x =
[[128 119 138 111 136 133 122 131 134 128 134 130 127 139]
 [117 129 134 136 115 117 115 119 139 136 135 117 125 127]
 [137 120 137 116 125 136 119 141 115 132 126 118 135 134]
 [125 130 131 127 130 132 139 131 152 132 127 137 119 125]
 [124 129 133 122 118 144 129 144 125 128 114 125 122 123]
 [124 124 140 120 115 140 120 132 127 131 119 119 139 128]
 [126 127 139 126 129 131 132 122 153 134 132 129 133 131]]
x[0,0] -> 128
x[2,0] -> 137
x[:, 9] -> [128, 136, 132, 132, 128, 131, 134]
x[0,10] -> 134
x[5,3] -> 120
x[:, 2] -> [138, 134, 137, 131, 133, 140, 139]
x[4,3] -> 122
x[6,2] -> 139
x[2,8] -> 115
x[5,5] -> 140
x[:, 8] -> [134, 139, 115, 152, 125, 127, 153]
x[:, 6] -> [122, 115, 119, 139, 129, 120, 132]
x[3,5] -> 132
x[0] -> [128, 119, 138, 111, 136, 133, 122, 131, 134, 128, 134, 130, 127, 139]
x[4] -> [124, 129, 133, 122, 118, 144, 129, 144, 125, 128, 114, 125, 122, 123]
x[5,4] -> 115
x[5,8] -> 127
x[1] -> [117, 129, 134, 136, 115, 117, 115, 119, 139, 136, 135, 117, 125, 127]
x[1,13] -> 127
x[3,6] -> 139
x[5,13] -> 128
x[5] -> [124, 124, 140, 120, 115, 140, 120, 132, 127, 131, 119, 119, 139, 128]
x[2] -> [137, 120, 137, 116, 125, 136, 119, 141, 115, 132, 126, 118, 135, 134]
x[5,1] -> 124
x[:, 12] -> [127, 125, 135, 119, 122, 139, 133]
x[0,3] -> 111
x[4,12] -> 122
x[2,11] -> 118
x[2,2] -> 137
x[1,4] -> 115
x[:, 3] -> [111, 136, 116, 127, 122, 120, 126]

M = [121 121 154 124 124 134 115 104 118 107 141]
M[0]: 121
M[1]: 121
M[10]: 141
M[8]: 118

W =
[[142 142 119 128 127 151 118 130 122 138]
 [114 107 134 118 109 123 123 127 135 118]
 [138 137 133 125 127 133 128 127 120 135]
 [123 116 111 125 116 118 136 118 122 122]
 [113 119 134 123 138 105 122 117 135 127]
 [130 133 127 132 136 126 135 107 143 128]
 [116 135 116 134 136 109 147 137 143 109]
 [118 128 135 131 130 123 132 116 146 132]
 [142 130 120 135 139 147 130 142 120 136]
 [133 122 106 132 141 137 145 135 125 142]
 [130 108 144 136 124 122 133 137 120 122]
 [119 126 129 132 129 120 131 122 135 133]
 [137 105 105 135 129 153 131 133 117 152]
 [135 119 127 121 123 129 126 113 138 116]
 [127 138 119 143 133 125 142 119 132 142]]
W[0, 0] -> 142
W[3, 2] -> 111
W[8, 2] -> 120
W[0, 9] -> 138
W[9, 5] -> 137
W[0] -> [142, 142, 119, 128, 127, 151, 118, 130, 122, 138]
W[10, 1] -> 108
W[1, 4] -> 109
W[14, 8] -> 132
W[8] -> [142, 130, 120, 135, 139, 147, 130, 142, 120, 136]
W[3, 9] -> 122
W[8, 3] -> 135
W[3, 0] -> 123
W[13, 5] -> 129
W[:, 3] -> [128, 118, 125, 125, 123, 132, 134, 131, 135, 132, 136, 132, 135, 121, 143]
W[:, 9] -> [138, 118, 135, 122, 127, 128, 109, 132, 136, 142, 122, 133, 152, 116, 142]
W[3, 7] -> 118
W[10, 0] -> 130
W[11, 7] -> 122
W[5, 3] -> 132
W[5, 1] -> 133
W[7] -> [118, 128, 135, 131, 130, 123, 132, 116, 146, 132]
W[4, 4] -> 138
W[10, 7] -> 137
W[4, 9] -> 127
W[1] -> [114, 107, 134, 118, 109, 123, 123, 127, 135, 118]
W[14] -> [127, 138, 119, 143, 133, 125, 142, 119, 132, 142]
W[6, 4] -> 136
W[4, 2] -> 134
W[2] -> [138, 137, 133, 125, 127, 133, 128, 127, 120, 135]
W[11, 1] -> 126
W[:, 1] -> [142, 107, 137, 116, 119, 133, 135, 128, 130, 122, 108, 126, 105, 119, 138]
